Each row was made from one small tree. The marks that hang from a mark follow it in brackets, in alphabetical order. Every link used is in the known rows. Write each row's tree.
Known rows:
keduk(tafov(sezi(funi(pepu(nemi nimu)) gupi))): -5.37 -0.68 -0.46 +3.32 +2.35 -1.00 +3.65 -0.31 +4.64 +1.99 -1.56 -1.50 -3.08 -2.37 +0.20 -1.30 +3.94 -1.08 -0.58 +0.16 +2.72 -1.25 -1.51 +2.07 -1.03 -4.30 -2.34 +0.01 -0.19 -1.07 -2.04 +1.78 +0.70 +3.55 +6.27 +0.75 +2.19 +5.70 +0.85 +3.07 -0.04
mebi(nemi(nimu) pepu(sezi)): -4.14 +3.78 -1.79 +6.07 +4.80 +1.61 +0.72 +1.12 +2.48 -0.81 -2.40 -2.42 +0.09 -0.04 -1.21 -2.17 +1.74 -3.19 -0.49 -1.68 +0.05 -1.16 -5.91 +0.08 -3.22 -2.40 -2.81 -0.48 -1.19 -4.21 -4.12 -0.91 +1.76 +1.97 +2.61 -2.05 +1.87 +3.36 +2.11 +2.72 +0.13
funi(keduk pepu(nemi nimu sezi(gupi))): -5.86 -0.44 +0.28 +2.66 +5.86 +1.85 +3.02 -1.39 +2.14 +0.44 -0.86 -1.38 -1.43 -2.35 +1.08 -2.79 +0.64 -1.34 +0.15 -0.28 +3.26 -1.21 -3.48 +2.67 -3.74 -2.72 -3.61 -2.12 -1.96 -3.19 -2.53 +1.50 +1.57 +2.64 +5.39 +0.12 +0.92 +5.88 +1.47 +3.56 +0.03
tafov(sezi(funi gupi nimu(mebi(nemi)) pepu)): -2.27 +1.77 -2.66 +2.72 -0.89 +0.41 +2.48 +1.30 +6.14 +2.34 -2.06 -1.34 -2.78 -2.58 -1.81 -1.09 +4.20 -4.26 +1.45 +0.86 +1.36 -1.00 +0.06 +2.38 -1.45 -0.28 -4.45 +1.59 +4.68 -0.97 -2.50 -0.93 +1.21 +1.94 +6.44 -1.22 +0.61 +0.02 +0.23 +2.41 -0.68
keduk(funi tafov(sezi(nimu pepu(nemi)))): -5.43 +1.56 -0.86 +4.83 +1.81 -2.44 +2.24 +1.29 +6.38 +1.38 -1.19 +0.86 -1.29 -2.03 -1.45 -1.30 +5.20 -2.12 -0.29 -0.27 +1.93 +0.11 +0.98 -0.01 -0.42 -4.16 -2.84 -0.52 -0.26 -0.90 -1.94 +3.50 +1.41 +1.65 +4.05 -0.49 +1.71 +2.23 -0.86 +3.64 +0.87
gupi(mebi(pepu(sezi)) nimu(nemi tafov)): -3.28 +1.76 -0.26 +6.07 +7.09 +0.64 -0.06 +0.36 +1.75 -0.65 -0.81 +0.82 -0.77 -2.33 -1.71 -0.31 -0.01 -4.33 +1.60 -1.48 +1.14 +1.00 -2.20 -0.80 -1.97 -3.00 -4.67 +0.56 -1.53 -3.93 +0.34 +0.84 +2.36 +0.66 +1.58 -1.16 +1.94 +6.38 +2.32 -2.99 -1.36
funi(pepu(nimu(mebi(nemi)) sezi(tafov))): -3.72 +2.19 -1.40 +5.06 +3.75 +3.31 +2.34 -0.27 +2.36 +1.14 -2.04 +1.29 -0.91 -2.12 -3.18 -1.99 +0.87 -2.69 +0.44 -1.84 +0.53 +0.94 -3.41 +1.15 -3.51 -0.35 -6.28 -0.03 +1.18 -5.41 -3.82 -1.26 +1.27 +0.76 +4.54 -1.56 +2.05 +3.92 +3.28 +0.22 +1.27
nemi(mebi(pepu(sezi)) nimu): -4.70 +2.69 +0.70 +5.48 +4.24 +0.97 -0.09 +0.02 +2.61 +0.42 -2.11 -2.28 -0.53 -0.32 -0.60 -1.37 +1.39 -1.57 -0.19 -0.97 +0.90 -1.04 -4.30 -0.47 -2.00 -3.10 -1.08 -0.09 -1.95 -2.73 -4.01 -0.50 +0.71 +0.98 +2.32 -0.91 +1.56 +4.78 +1.65 +4.45 +0.30
tafov(sezi(funi(keduk pepu))): -2.98 +0.88 -1.66 +1.89 +2.55 +0.72 +3.62 -0.77 +5.36 +1.60 -1.89 -3.03 -3.38 -1.32 -0.72 -0.51 -0.10 -4.08 -0.62 +0.34 +1.30 -1.20 -1.25 +1.15 -2.37 -2.55 -4.26 -0.48 -0.73 +0.47 -4.84 +0.90 +4.20 +3.03 +3.52 -2.40 +0.30 +2.19 +1.04 +3.25 -0.10
tafov(sezi(funi gupi mebi(pepu(nemi(nimu))))): -4.53 +1.31 -0.57 +2.95 +1.56 -0.05 +1.69 +1.13 +5.22 +2.89 -2.57 -2.51 -3.66 -2.08 +0.12 +0.15 +5.22 +0.04 +0.61 -1.90 +2.80 -3.03 -1.78 +0.83 -2.77 -3.18 +0.13 +3.02 +0.60 -0.42 -1.75 +0.46 -0.96 +2.00 +4.71 -0.40 +1.54 +2.35 +0.42 +5.56 -1.20
nimu(mebi(pepu(sezi(gupi))) nemi): -2.96 +2.44 -1.64 +5.07 +5.75 +2.05 +1.12 -1.17 +3.08 +0.80 -2.04 +0.85 -1.97 -1.26 -0.75 +0.71 +1.98 -1.11 +0.91 -1.06 +0.97 +1.06 -2.00 +2.14 -1.50 -2.35 -1.96 +2.50 -1.83 -4.24 +0.60 +0.90 +1.40 +1.03 +2.83 -1.94 +0.63 +3.07 +4.02 -1.71 -0.27
sezi(gupi mebi nimu(nemi tafov) pepu): -4.05 +0.15 -1.34 +2.06 +0.38 -0.76 +1.02 -3.34 +5.30 +1.89 -1.36 +1.59 -2.23 -5.47 -1.52 -1.29 +4.25 -3.51 +0.15 +1.06 +2.91 +1.20 +1.14 +2.86 -1.09 -0.26 -1.86 +2.23 +1.24 +0.35 +3.15 +0.05 -1.43 +0.93 +5.49 +3.66 -1.07 +1.08 +1.11 -1.10 +0.51
pepu(nemi(mebi nimu(tafov)) sezi): -6.25 +1.87 +1.73 +5.79 +4.65 +0.66 -1.54 -1.11 +2.52 +1.22 -2.62 +0.20 +0.19 -2.06 -1.64 -3.42 +1.44 -0.89 -0.95 -0.80 +3.28 +2.23 -3.12 -0.08 -1.84 -2.81 -2.75 -0.14 -1.53 -2.28 -0.71 +0.16 -1.13 +0.53 +3.74 +0.96 +0.51 +5.84 +0.25 +2.23 +0.93
gupi(mebi(pepu) tafov): -2.64 +1.40 -1.37 +3.62 +4.49 +0.22 +1.84 -2.12 +2.36 +0.03 -0.68 -0.28 -1.84 -2.32 -1.28 -0.91 +1.52 -5.11 -0.28 -1.73 +1.74 +0.71 -2.57 +0.04 -0.92 -4.99 -3.03 +0.59 -0.31 -0.13 -0.79 +0.10 +2.31 +1.10 +2.83 +0.75 +1.81 +6.23 +2.32 -0.82 -1.11
pepu(nemi(nimu(mebi tafov(sezi(funi(keduk)))))): -4.75 +2.22 -0.55 +3.27 +2.09 +0.91 -0.41 -0.02 +4.50 +4.59 -2.43 -0.50 -2.79 -2.03 -3.14 -2.59 +0.70 -2.65 -0.32 -0.35 +2.76 +1.87 -1.08 +0.63 -2.75 -1.90 -4.97 +2.58 +0.51 +0.25 -1.37 +0.16 +1.46 +1.62 +2.89 -1.08 +0.07 +3.22 +0.69 +2.06 +0.05
tafov(sezi(mebi pepu)): -3.16 +1.88 -1.90 +2.88 +0.56 -0.62 +3.91 -1.02 +5.93 +1.11 -2.55 +1.22 -1.79 -2.98 -1.24 -0.66 +3.70 -3.75 +0.31 -1.46 +0.84 +1.19 -0.59 -0.80 -1.24 -0.79 -1.39 +0.76 +1.31 -1.57 -2.56 +1.41 +1.43 +0.46 +4.10 -3.26 +1.21 +1.17 -0.09 +3.31 +0.61
pepu(nemi nimu(mebi tafov) sezi): -5.76 +2.31 -0.04 +6.80 +3.44 +2.68 +0.38 -1.68 +1.56 +2.37 -1.82 +3.65 -0.52 -2.60 -3.78 -4.75 +1.90 -1.82 -0.11 -2.19 +3.24 +4.80 -2.65 +0.85 -2.41 -1.22 -5.10 +1.32 -0.07 -4.05 +1.13 -0.56 +0.48 +1.17 +4.21 +0.48 +1.33 +4.95 +2.02 -0.67 +1.28
gupi(nemi(mebi(pepu) nimu(tafov(sezi)))): -4.92 +1.07 +0.35 +5.30 +5.80 -1.21 -0.23 -1.21 +3.44 +2.73 -2.73 -2.44 -1.81 -0.98 +0.13 -1.16 +0.69 -1.64 -0.31 -0.30 +2.88 +0.25 -2.46 -0.98 -1.18 -4.55 -1.77 +0.18 -1.00 +0.00 -1.94 +0.71 +0.12 +0.81 +2.37 +0.92 +0.90 +5.71 +0.11 +1.87 +0.10
nimu(nemi tafov(sezi(funi(pepu) gupi mebi))): -2.85 -0.43 -1.72 +2.02 +2.20 +0.05 +2.32 -2.98 +6.00 +2.69 -2.69 -0.80 -4.91 -3.73 -0.77 +1.12 +2.33 -2.28 -0.55 +1.41 +2.76 +1.31 +0.75 +2.51 -1.30 -1.98 -2.53 +2.91 +0.56 +0.94 +0.86 +0.44 +0.44 +2.56 +5.19 +1.57 -0.39 +1.60 +1.44 -2.08 +0.26
mebi(nemi pepu(nimu sezi(funi gupi(tafov)))): -3.09 +0.97 -2.18 +4.77 +3.63 +2.07 +2.50 -0.15 +2.72 +0.73 -2.41 -1.75 -1.62 -1.49 -0.34 -2.45 +4.27 -3.83 +0.63 -0.77 +0.78 -1.10 -4.01 +1.88 -1.56 -3.52 -4.28 +0.63 +2.03 -1.86 -1.59 -0.32 +1.59 +3.34 +5.93 +1.89 +2.26 +3.56 +2.35 -0.46 -1.75
mebi(nemi pepu(nimu(tafov))): -3.94 +2.06 -3.38 +5.33 +3.97 +1.62 +1.70 -1.62 +1.97 +1.13 -1.01 -0.86 -0.59 -1.41 -1.89 -4.13 +0.98 -4.43 -0.60 -0.72 +0.71 +1.77 -4.45 +1.54 -1.95 -2.07 -4.61 -1.52 +0.46 -1.75 -2.19 -2.81 +1.82 +2.79 +3.46 +2.23 +1.15 +3.82 +3.29 -1.08 +1.46
nimu(mebi nemi tafov(sezi)): -2.69 +2.75 -2.31 +4.57 +4.48 +0.36 +0.81 -2.80 +4.47 +2.35 -2.60 +2.24 -1.88 -2.18 -2.75 -1.06 -0.13 -3.21 -0.45 +0.18 +1.97 +5.63 -0.40 +1.04 -0.65 -1.43 -4.54 +1.90 -0.35 -1.95 +1.27 +0.00 +1.41 +0.90 +2.12 -1.00 -0.38 +3.14 +2.48 -2.77 +1.06
mebi(nemi(nimu(tafov)) pepu(sezi(funi gupi))): -4.03 +2.16 -1.19 +4.95 +2.92 +1.17 +0.33 +0.46 +2.94 +0.70 -2.81 -3.28 -1.99 -0.73 -0.92 -1.98 +3.07 -3.17 -0.41 +0.13 +0.63 -1.45 -4.36 +1.51 -1.99 -3.02 -2.02 +1.55 +0.19 -1.74 -2.18 -0.98 +1.37 +3.08 +4.41 +0.44 +0.84 +2.61 +1.46 -0.44 -0.62
nimu(mebi nemi tafov): -3.22 +2.92 -2.28 +4.90 +3.39 +1.22 -0.41 -3.21 +3.86 +1.89 -1.63 +2.89 -1.47 -2.97 -3.86 -1.97 +0.43 -3.43 -0.89 -0.56 +1.87 +5.30 -0.62 +1.93 -0.65 -0.95 -5.01 +2.13 -1.14 -1.07 +2.19 -1.32 +0.65 +0.51 +2.12 +0.55 -1.07 +2.79 +3.70 -3.94 +1.43
keduk(funi(sezi(mebi nimu pepu)) tafov): -5.02 +1.46 -1.74 +2.95 -1.17 -1.60 +2.21 -1.74 +6.72 +1.16 -1.45 +0.91 -3.47 -3.45 -3.14 -2.25 +5.97 -4.88 -1.76 +0.15 +1.66 +0.89 +0.40 +0.26 -1.05 -2.35 -1.77 +1.22 +0.28 +1.44 -0.68 +0.69 +0.99 +1.18 +3.68 +2.99 +0.55 +0.10 +0.62 +1.87 +1.81
nemi(mebi(pepu) nimu(tafov(sezi(funi gupi)))): -3.77 +0.75 +0.31 +2.76 +2.35 -1.07 +0.62 -0.79 +4.31 +2.94 -2.58 -4.29 -3.48 -0.77 +0.64 -0.43 +1.86 -1.74 -0.03 +1.87 +1.84 -1.19 -1.84 +0.90 -0.23 -4.17 -0.12 +1.36 +0.41 +1.20 -3.00 -0.80 +0.37 +2.39 +3.84 +1.43 +0.30 +4.22 +0.33 +2.74 -0.42
keduk(funi(pepu) tafov(sezi(nimu(mebi)))): -4.30 +2.16 -1.21 +4.45 +1.43 -0.35 +2.03 -0.15 +5.60 +1.46 -0.67 -0.48 -4.00 -1.27 -3.54 -0.21 +2.18 -3.24 -1.29 +1.22 +1.72 +1.40 +0.59 +1.14 -1.11 -3.57 -4.26 +0.75 -0.71 -0.52 -3.37 -0.25 +3.28 +2.46 +2.69 +0.47 +1.45 +2.77 +1.55 +1.75 +1.67
tafov(sezi(funi gupi(mebi nemi) nimu)): -3.04 +0.66 +0.13 +2.74 +2.10 -2.26 +2.26 +0.18 +5.72 +0.72 -0.92 -2.77 -3.43 -3.90 +0.29 -1.02 +3.98 -3.84 +0.83 -0.95 +4.70 -2.14 +0.32 +0.96 -1.29 -4.11 -3.02 +0.87 +2.15 +0.96 -0.29 +0.37 -0.20 +1.10 +5.23 +1.42 +0.87 +4.18 -1.64 +4.03 -3.31
tafov(sezi(funi gupi(mebi nemi) nimu pepu)): -3.20 -0.11 +0.24 +2.51 +0.69 -2.80 +2.60 +0.58 +5.98 +1.61 -0.98 -1.98 -3.20 -4.31 +0.59 -0.60 +4.76 -4.12 +1.61 -0.52 +4.01 -3.02 +1.00 +0.55 -1.06 -3.47 -2.62 +1.40 +3.13 +1.01 -0.55 +2.15 +0.00 +0.76 +6.20 -0.03 +1.17 +3.34 -2.50 +3.56 -2.89
tafov(sezi(gupi nimu(mebi) pepu)): -3.30 +1.59 -0.78 +2.23 +0.20 -0.62 +3.10 -0.80 +4.98 +1.58 -1.71 +0.13 -2.43 -2.53 -0.96 -1.05 +3.06 -3.46 +1.19 +0.79 +2.45 +0.12 +0.17 +1.79 -1.02 -0.98 -1.89 +1.24 +2.04 -1.89 -1.42 +0.34 +1.16 +1.19 +5.23 -1.44 +0.23 +2.27 -0.11 +3.65 -0.21
sezi(funi nimu pepu(nemi) tafov): -4.64 +1.01 +0.30 +3.76 -1.08 -0.07 +1.58 +0.84 +5.43 +2.88 -1.92 +1.82 -0.72 -3.96 -2.58 -1.75 +5.72 -1.60 +1.05 -3.08 +2.54 -3.03 +1.12 +1.20 -1.90 -1.40 -3.44 +1.89 +1.39 -0.62 -0.19 +2.10 -1.24 +0.34 +6.20 -0.13 +0.30 +0.71 +0.11 +3.79 -0.54

Write each row's tree:
-3.40 +1.91 +0.80 +4.23 +3.99 +0.45 +2.24 -0.04 +2.43 -0.03 -1.14 -0.14 -1.14 -2.36 -1.41 -0.26 +2.56 -3.17 +1.12 -2.67 +1.58 -2.16 -1.92 -0.40 -2.77 -3.52 -1.65 +0.79 +0.08 -4.10 -1.84 +0.98 +1.43 +0.27 +3.32 -0.52 +2.45 +4.87 +1.35 +2.81 -1.45 => gupi(mebi(pepu(sezi(nimu tafov))))
-5.16 -0.27 +0.84 +2.40 +2.68 -0.40 +1.37 -1.99 +4.42 +2.70 -2.79 +1.12 -0.77 -3.43 -0.81 -2.28 +3.13 -1.42 +0.37 -1.20 +3.90 -1.13 -0.22 +0.84 -2.16 -1.96 -2.39 -0.41 +0.89 -1.03 -0.14 +1.99 -2.12 -0.64 +5.88 +2.11 -0.35 +3.36 +0.22 +4.04 +0.87 => funi(sezi(nimu pepu(nemi(mebi)) tafov))
-3.95 +1.58 +0.53 +4.22 +3.98 +1.19 +3.23 -1.42 +3.19 -0.59 -2.74 +0.85 -1.05 -1.73 -1.43 -0.31 +1.40 -2.06 -0.46 -2.20 +1.08 -0.63 -2.18 +0.28 -2.19 -2.49 -2.33 -0.02 -2.26 -4.10 -2.88 +1.89 +1.86 +0.72 +3.92 -2.75 +0.84 +3.73 +1.65 +1.35 +0.46 => funi(pepu(sezi(tafov)))
-3.81 +1.93 -0.62 +5.01 +4.09 +2.18 +1.65 -2.15 +1.88 +1.10 -2.33 +0.92 -2.65 -0.91 -1.75 -0.88 +1.94 -2.42 +0.19 -0.57 +1.23 +2.25 -2.30 +1.45 -0.99 -2.86 -0.98 +2.44 -1.13 -3.40 +0.09 +0.08 +2.81 +1.68 +3.51 -0.99 +0.62 +3.74 +2.87 -2.89 +0.37 => nimu(mebi(pepu(sezi(gupi))) tafov)
-1.82 +0.84 -1.28 +2.11 +3.75 -1.98 +1.57 -2.04 +5.34 +1.32 -1.54 -1.14 -3.34 -3.55 +0.09 -0.07 +1.41 -3.93 +0.10 +1.26 +2.70 +2.20 +0.11 +1.51 +0.11 -3.65 -3.00 +1.64 +1.08 +0.54 +1.06 +0.54 +0.53 +1.49 +3.83 +0.72 -0.09 +4.35 +0.49 -1.86 -1.46 => nimu(nemi tafov(sezi(funi gupi(mebi))))
-3.23 +0.60 -1.29 +1.88 -0.20 -0.13 +2.71 +1.16 +6.25 +2.54 -2.17 +0.47 -2.85 -3.63 -2.57 -0.93 +2.66 -5.99 +1.86 -0.51 +0.11 -0.34 +1.19 -1.29 -1.65 -0.03 -4.67 +1.19 +2.42 +0.54 -2.96 +1.43 +3.36 +0.98 +3.74 -2.81 +0.79 +0.93 -0.48 +1.44 -0.99 => gupi(nimu(tafov(sezi(funi(keduk) mebi pepu))))
-3.55 +2.72 -3.62 +5.12 +3.86 +1.70 +2.32 -0.24 +2.63 +0.29 -0.71 -1.54 -0.23 -1.14 -1.22 -3.49 +1.62 -3.90 -0.11 -1.70 +0.35 -0.08 -4.82 +1.45 -2.39 -1.86 -4.53 -2.08 +0.27 -2.39 -3.75 -2.78 +1.51 +2.41 +3.30 +0.67 +1.63 +3.39 +3.46 +2.04 +0.85 => mebi(nemi pepu(nimu))
-3.69 +2.91 -2.27 +3.03 +1.53 +0.23 +2.20 -2.48 +5.95 +0.10 -1.82 +0.14 -3.60 -2.36 -2.43 -2.61 +3.23 -3.91 -1.92 -1.37 +2.45 +2.55 -1.20 +0.36 -1.75 -2.31 -2.82 +0.32 -1.13 +1.35 -1.40 -1.62 +0.89 +0.78 +2.19 +1.82 -0.82 +0.04 +1.52 +1.95 +1.51 => keduk(funi(sezi(mebi)))
-3.84 +1.60 -1.73 +3.07 -0.09 -0.56 +4.07 -1.12 +5.14 +1.93 -1.77 +1.18 -1.49 -3.44 -1.14 -2.48 +3.64 -3.80 +0.64 -1.16 +1.26 +1.30 -1.47 -0.53 -1.76 -0.22 -2.37 +0.18 +2.26 -1.77 -2.86 +0.20 +0.59 +0.95 +4.48 -1.45 +1.92 +2.19 -0.02 +4.64 +0.84 => tafov(sezi(mebi pepu(nimu)))
-2.56 +1.33 -2.60 +2.03 +2.30 -0.62 +3.84 +2.24 +5.98 -1.06 -2.13 -0.46 -1.37 -3.19 -0.11 -0.21 +3.83 -4.73 +2.44 -0.80 +0.09 -1.37 -0.99 -0.22 -1.49 -0.02 -3.43 -1.43 +3.02 -2.91 -4.07 +0.05 +1.15 +0.30 +5.12 -3.55 +1.38 +2.12 -0.23 +3.14 -1.19 => tafov(sezi(gupi(nimu) mebi(nemi) pepu))
-4.98 +0.04 +1.12 +4.63 +2.78 -0.87 -0.44 -1.13 +4.70 +3.46 -2.75 -3.12 -3.31 -2.16 -1.06 -1.23 +0.71 -2.03 -1.10 +0.73 +3.85 -0.42 -1.12 +0.04 -1.55 -3.71 -3.99 +1.15 -0.13 +2.21 -2.33 +0.15 -0.15 +1.64 +4.21 +1.58 +0.24 +4.62 -0.79 +1.67 +0.25 => gupi(nemi(mebi nimu(tafov(sezi(funi(pepu))))))
-3.02 +1.14 -1.12 +4.19 +2.13 -0.33 +2.41 -0.98 +2.93 +3.02 -0.70 -1.72 -3.21 -1.99 -1.29 -2.26 +1.25 -4.56 +0.39 -0.31 +1.92 +1.04 -2.26 -0.20 -1.43 -3.80 -3.38 +1.14 +1.96 -0.06 -2.14 -1.05 +2.39 +2.78 +3.42 +1.11 +2.53 +5.18 +0.90 +0.73 -0.47 => gupi(mebi(pepu(nimu(tafov(sezi(funi))))))
-2.55 +0.94 -0.64 +1.47 +3.73 -1.16 +2.30 -2.88 +3.43 -1.41 -0.69 -0.35 -2.00 -3.71 -0.17 -1.53 +2.20 -5.24 -0.46 -0.45 +2.83 +1.35 -1.69 +1.24 +0.17 -4.62 -2.56 -0.16 +0.24 +0.45 +0.03 -0.25 +0.72 +0.59 +4.23 +1.57 +0.39 +6.71 +1.00 -0.10 -1.91 => sezi(gupi(mebi tafov))
-3.64 +2.63 -1.94 +5.24 +2.65 +2.11 +0.88 -2.38 +2.39 +2.22 -1.48 +1.39 -2.38 -1.20 -3.63 -1.71 +0.98 -3.44 -0.54 -1.36 +1.10 +3.03 -1.86 +1.13 -1.07 -2.27 -2.85 +2.14 -1.05 -1.26 -0.33 -1.57 +2.74 +1.46 +2.26 -0.22 +0.26 +3.08 +3.71 -2.68 +1.50 => nimu(mebi(pepu) tafov)
-5.18 +0.62 -1.11 +3.23 +3.75 +1.44 +2.93 -2.37 +3.03 +3.13 -2.62 +1.58 -2.27 -2.98 -1.29 -2.43 +3.80 -0.81 +0.12 -3.97 +3.10 -0.39 -2.78 +0.39 -3.86 -2.24 -1.57 +1.19 +0.02 -2.31 +0.11 +0.45 -1.42 +0.42 +4.22 +2.35 +1.44 +3.54 +2.86 +2.93 +0.86 => funi(sezi(mebi(pepu(nemi nimu)) tafov))
-4.01 +2.27 +0.36 +4.95 +3.46 +1.14 +2.60 -0.28 +2.93 +0.23 -2.43 +0.34 -0.57 -1.34 -1.55 -0.74 +3.28 -2.09 +0.67 -2.77 +1.14 -2.25 -1.95 +0.28 -2.54 -2.71 -1.22 +0.73 -1.09 -4.39 -1.69 +1.35 +1.43 +1.03 +3.54 -0.68 +1.47 +2.77 +1.82 +3.22 -0.72 => mebi(pepu(sezi(nimu tafov)))
-3.58 +2.15 -1.41 +2.34 -0.14 +0.80 +1.65 -0.47 +5.42 +1.13 -0.71 -1.97 -1.91 -2.86 -2.55 -3.10 +2.37 -5.08 -0.51 -0.69 +1.93 -1.59 -0.60 +2.09 -2.23 -1.32 -4.67 -0.12 +0.07 +1.46 -2.26 -1.46 +2.05 +2.28 +3.59 +1.35 -0.66 +0.86 +1.39 +4.58 -0.94 => sezi(funi(keduk) nimu)
-3.47 +1.06 -0.18 +0.55 +2.57 -0.55 +3.50 -1.22 +4.96 -1.12 -2.83 +0.79 -2.68 -3.71 -0.89 -0.98 +3.63 -3.70 +0.90 -2.47 +2.11 -1.33 -0.85 +0.16 -1.74 -1.17 -1.32 +0.17 -0.11 -1.77 -0.81 -0.38 -0.80 -0.91 +3.87 +0.21 -0.59 +3.36 +1.28 +2.96 -1.41 => funi(sezi(gupi(nimu) mebi tafov))
-5.74 +1.11 +1.02 +2.98 +3.22 +0.54 +0.00 -0.40 +3.62 +1.61 -2.42 -1.66 -1.81 -2.43 -0.64 -3.07 +2.52 -2.00 -0.52 -0.16 +2.88 -0.67 -2.38 +1.65 -2.43 -3.02 -2.49 +1.27 -1.34 -0.60 -0.50 +1.44 +0.61 +2.12 +4.45 +0.32 -0.43 +3.82 +0.04 +2.03 -1.13 => pepu(nemi(nimu(tafov)) sezi(funi(keduk) gupi))
-5.00 +2.75 -0.27 +4.46 +1.68 -0.21 +0.70 +0.73 +4.20 +2.91 -2.35 +1.21 -0.96 -1.92 -1.96 -1.83 +2.21 -1.50 +0.53 -1.47 +2.51 +0.92 -1.82 -0.25 -2.35 -1.28 -3.08 +1.88 +0.42 -2.67 -2.05 +1.45 -0.05 +0.27 +3.75 -3.94 +1.18 +3.64 -0.14 +4.33 +0.82 => tafov(sezi(pepu(nemi(nimu(mebi)))))
-4.55 +2.14 -0.16 +3.55 +1.22 -2.03 +1.62 -1.53 +4.09 +1.51 -2.72 -0.36 -0.98 -1.78 -1.07 -2.65 +1.27 -4.17 -0.78 +0.76 +1.66 +1.54 -2.30 -0.62 -0.94 -2.02 -1.59 +0.58 -0.17 -0.98 -2.27 +1.15 +1.23 +1.48 +3.31 -1.90 +0.24 +3.67 -1.13 +2.39 +0.98 => nemi(nimu(tafov(sezi(pepu))))
-5.64 +2.20 +0.11 +5.09 +3.33 +0.56 -0.51 -0.43 +3.75 +3.27 -1.46 -0.25 -3.57 -1.02 -3.00 -1.60 -0.06 -0.82 -1.26 +0.56 +3.88 +2.74 -1.03 +0.87 -2.66 -3.46 -5.02 +1.58 -1.50 -0.15 -2.23 -0.41 +1.16 +1.94 +2.54 +0.06 +0.23 +3.74 +0.50 +0.80 +2.38 => keduk(funi(pepu(nemi(nimu(mebi tafov(sezi))))))
